Below is a small trained network, with its code and all its weights. Each question gives an input and a class and asks what happens when units are switched off, that is, made to give their printed mean instead of their output.

import numpy as np


def w(rows, s, z=0):
    codes = np.array(rows[::2]) - 128.0
    scale = np.full(codes.shape[1], s)
    scale[-1] = z or s
    return codes * scale


def norm(h):
    return h / np.sqrt((h * h).mean(-1, keepdims=True) + 1e-5)


def f(y):
    return y / 2 * (1 + np.tanh(0.7978845608 * (y + 0.044715 * y**3)))


def log_softmax(a):
    a = a - a.max(-1, keepdims=True)
    return a - np.log(np.exp(a).sum(-1, keepdims=True))


def net(x, mask):
    res = np.array(x, float).reshape(1, 4) / 4 @ E
    u = 0
    for l in range(3):
        y = f(norm(res) @ A[l][:, :-1].T + A[l][:, -1])
        res = res + np.where(mask[u : u + 13], y, B[l][:, -1]) @ B[l][:, :-1]
        u += 13
    return log_softmax(norm(res)[-1] @ U[:, :-1].T + U[:, -1])


A, B = {}, {}
E = w([
[89,117,99,60,75,170,170,120,87,165,161],'x0',
[128,207,153,84,61,61,4,124,110,124,167],'x1',
[111,106,99,149,92,79,179,106,181,48,235],'x2',
[120,81,254,181,74,160,123,110,118,123,152],'x3',
],0.0086)
A[0] = w([
[36,116,90,52,59,168,183,96,63,156,160,20],'0.n0',
[145,104,109,21,94,188,158,115,77,169,204,41],'0.n1',
[220,148,163,188,213,70,99,95,164,76,109,48],'0.n2',
[144,105,131,119,100,87,158,180,138,79,146,51],'0.n3',
[108,91,227,186,77,124,134,107,107,93,154,44],'0.n4',
[81,165,146,122,82,88,70,189,110,124,142,11],'0.n5',
[71,80,124,152,200,188,181,171,180,85,96,49],'0.n6',
[149,135,162,177,241,90,68,139,192,46,109,26],'0.n7',
[192,128,162,156,152,65,111,137,205,91,73,1],'0.n8',
[155,190,147,81,63,67,74,213,104,53,160,49],'0.n9',
[240,151,145,165,174,126,88,70,200,49,80,13],'0.n10',
[177,167,2,75,173,42,156,100,135,102,101,32],'0.n11',
[124,150,90,163,114,71,179,101,221,60,230,7],'0.n12',
],0.0059,0.0055)
B[0] = w([
[55,125,72,253,65,112,119,170,119,215,124,204],'0.n0',
[91,123,119,230,88,59,111,208,117,166,162,191],'0.n1',
[55,120,72,208,32,106,105,226,96,230,166,204],'0.n2',
[97,98,134,124,150,156,98,112,101,135,109,119],'0.n3',
[111,203,136,63,116,187,138,193,216,111,88,182],'0.n4',
[179,104,110,164,145,126,145,102,149,167,171,141],'0.n5',
[216,146,106,148,125,96,132,113,120,155,238,192],'0.n6',
[82,105,105,188,64,79,139,199,120,222,153,201],'0.n7',
[82,129,115,188,110,122,134,139,105,170,120,147],'0.n8',
[135,138,95,150,144,106,106,44,152,165,153,214],'0.n9',
[96,110,126,205,88,98,129,183,93,185,152,170],'0.n10',
[119,225,181,55,144,253,136,207,232,97,119,253],'0.n11',
[95,31,95,104,140,67,99,117,77,44,35,241],'0.n12',
],0.007,0.0038)
A[1] = w([
[138,213,137,99,142,60,50,19,116,110,178,68],'1.n0',
[190,135,163,125,208,156,86,136,20,185,46,53],'1.n1',
[128,98,110,127,121,125,111,138,106,137,92,68],'1.n2',
[182,72,106,141,201,143,241,120,105,126,175,72],'1.n3',
[155,89,123,150,183,125,158,142,107,134,148,38],'1.n4',
[180,153,158,92,169,128,94,140,42,208,33,30],'1.n5',
[154,113,164,184,209,79,96,143,166,92,96,48],'1.n6',
[130,84,255,154,94,188,110,118,159,106,156,40],'1.n7',
[221,101,110,186,193,159,223,83,133,116,150,42],'1.n8',
[174,161,155,93,126,40,83,40,95,136,171,26],'1.n9',
[107,84,106,106,120,65,161,56,165,59,148,41],'1.n10',
[55,136,93,60,76,147,197,109,35,189,176,3],'1.n11',
[76,119,90,192,124,111,115,123,114,157,133,82],'1.n12',
],0.0066,0.0045)
B[1] = w([
[222,75,102,144,154,164,133,55,144,211,125,245],'1.n0',
[102,27,117,98,133,70,126,163,88,3,180,248],'1.n1',
[119,118,127,161,148,123,107,126,147,112,132,112],'1.n2',
[186,146,95,109,120,113,36,47,132,214,113,236],'1.n3',
[138,142,135,120,100,102,117,94,112,160,105,117],'1.n4',
[50,35,100,125,130,110,114,110,85,27,216,253],'1.n5',
[75,142,58,156,55,183,134,146,69,169,169,127],'1.n6',
[147,248,152,95,173,114,177,178,193,87,70,194],'1.n7',
[204,135,128,111,110,110,32,31,151,197,143,216],'1.n8',
[206,121,93,164,162,140,175,79,105,166,128,174],'1.n9',
[84,48,146,101,152,147,88,141,10,72,38,193],'1.n10',
[121,193,133,231,109,35,118,209,110,155,125,188],'1.n11',
[138,137,155,170,142,96,102,172,95,125,93,218],'1.n12',
],0.0061,0.0029)
A[2] = w([
[75,41,105,103,141,118,100,140,119,79,98,73],'2.n0',
[88,84,97,116,109,89,186,47,143,25,150,22],'2.n1',
[21,40,134,94,149,114,104,77,65,21,118,38],'2.n2',
[18,151,88,139,52,170,173,100,65,195,168,4],'2.n3',
[161,165,124,103,94,98,20,52,140,184,174,98],'2.n4',
[142,139,126,158,129,74,130,102,185,102,129,24],'2.n5',
[117,185,185,84,168,178,132,138,151,147,111,109],'2.n6',
[236,69,125,113,121,126,127,17,133,205,135,84],'2.n7',
[163,214,112,65,164,154,161,184,176,105,80,90],'2.n8',
[138,207,253,143,109,184,169,106,129,103,114,77],'2.n9',
[119,163,254,156,85,162,186,101,151,91,124,93],'2.n10',
[177,78,114,190,194,164,189,112,136,150,144,84],'2.n11',
[106,160,131,163,137,127,138,166,65,206,108,79],'2.n12',
],0.0069,0.0041)
B[2] = w([
[166,118,161,166,119,134,172,127,85,89,138,203],'2.n0',
[142,69,187,106,175,126,72,169,47,75,149,167],'2.n1',
[128,73,131,92,143,150,92,100,67,58,132,242],'2.n2',
[120,142,178,206,129,76,84,185,165,120,105,180],'2.n3',
[164,76,161,170,142,169,254,75,117,167,98,234],'2.n4',
[108,115,99,119,123,169,135,136,76,150,117,114],'2.n5',
[95,114,84,127,182,160,150,132,148,94,130,147],'2.n6',
[167,159,158,94,99,155,148,72,117,155,95,253],'2.n7',
[95,163,232,76,129,163,116,118,171,110,133,189],'2.n8',
[117,170,68,53,166,134,123,127,135,126,142,156],'2.n9',
[97,177,82,41,205,162,148,180,186,122,141,160],'2.n10',
[146,143,171,154,89,93,130,56,119,195,159,157],'2.n11',
[121,115,141,162,108,63,114,112,158,93,122,195],'2.n12',
],0.0078,0.005)
U = w([
[93,121,131,242,74,61,118,217,128,195,146,1],'0',
[210,110,142,118,117,145,150,9,122,208,134,205],'1',
[124,35,140,99,133,122,107,130,57,4,143,88],'2',
[113,218,128,28,169,185,142,185,213,108,136,216],'3',
],0.012,0.00013)

Each question gives the input, the list of numbers given to net, and the class t.
The units are the neurons (one row each of A and B). Each row of codes is followed by its name. A weight is (code - 128) times the scale printed after its matrix; where a second scale follows, it is the last column's (A, B and U).
mask holds one flag per neuron, layer by layer. A switched-off neuron (its flag False) gives its mean, the last column of its row in B, instead of its output. The means were averaged over made-up inputs and are rounded, as every weight is.
A unit's drop is (log p(t) with every unit on - log p(t) with that unit switched off) / (log p(t) with every unit on - log p(t) with every unit switched off).
The circuit of an input: a set's keep is (log p(t) with only the set's units on - log p(t) with every unit switched off) / (log p(t) with every unit on - log p(t) with every unit switched off). Starting from the 12 units with the biggest drops (on a tie, the unit counted first), units are removed one at a time, each time the one whose removal leaves the highest keep (on an exact tie, the one counted first), for as long as the keep stays at least 0.8.
units of the circuit, in order: the units of the circuit, biggest drop first
unit that matters most: the unit with the biggest drop
k most important neurons: the k neurons with the biggest drops, biggest first
top k neurons in layer l: the k neurons of layer l with the biggest drops, biggest first
drop when u is switched off: that unit's drop, to one decimal
input [2,-5,5,0], class 1: 2 most important neurons => 1.n3, 1.n8
input [5,3,2,-5], class 0: unit that matters most => 0.n0
input [0,3,-1,3], class 1: top 3 neurons in layer 0 => 0.n11, 0.n9, 0.n5
input [-4,7,-8,-8], class 2: 2 most important neurons => 1.n5, 1.n1
input [4,-3,-6,6], class 2: units of the circuit, in order => 1.n1, 1.n5
input [5,-5,-6,-1], class 2: top 2 neurons in layer 0 => 0.n2, 0.n7
input [0,6,5,7], class 3: 2 most important neurons => 0.n4, 1.n7
input [0,-5,2,-6], class 3: top 2 neurons in layer 0 => 0.n11, 0.n9
input [-4,8,-8,4], class 1: 2 most important neurons => 1.n0, 0.n12
input [6,7,0,3], class 1: 3 most important neurons => 0.n9, 1.n0, 0.n2
input [6,0,6,-1], class 0: 2 most important neurons => 0.n0, 0.n1
input [3,1,-7,7], class 2: 3 most important neurons => 1.n1, 1.n5, 0.n11
input [2,0,-8,-8], class 2: 2 most important neurons => 1.n5, 1.n1
input [0,1,-2,-5], class 3: units of the circuit, in order => 0.n11
input [8,-2,-6,8], class 0: 3 most important neurons => 0.n0, 0.n11, 0.n1
input [8,4,0,-8], class 0: top 3 neurons in layer 0 => 0.n0, 0.n1, 0.n4
input [-7,-6,6,-1], class 0: 2 most important neurons => 0.n2, 0.n7
input [2,-1,-7,6], class 2: 3 most important neurons => 1.n1, 1.n5, 0.n11
input [-6,-7,-3,6], class 1: 3 most important neurons => 0.n6, 0.n11, 1.n8
input [8,-4,7,-5], class 0: units of the circuit, in order => 0.n0
input [-2,3,-5,-5], class 2: 3 most important neurons => 1.n5, 1.n1, 0.n4
input [4,0,-4,-1], class 0: top 2 neurons in layer 0 => 0.n0, 0.n1
input [6,-5,3,7], class 3: top 3 neurons in layer 0 => 0.n4, 0.n2, 0.n7
input [-2,6,-7,-3], class 2: drop when 1.n0 is switched off => -0.1
input [7,-3,6,-2], class 0: drop when 0.n0 is switched off => 1.3
input [-1,4,2,8], class 3: drop when 2.n7 is switched off => 0.0
input [2,-2,1,-4], class 3: drop when 0.n11 is switched off => 0.5
input [4,6,-5,8], class 3: unit that matters most => 1.n7
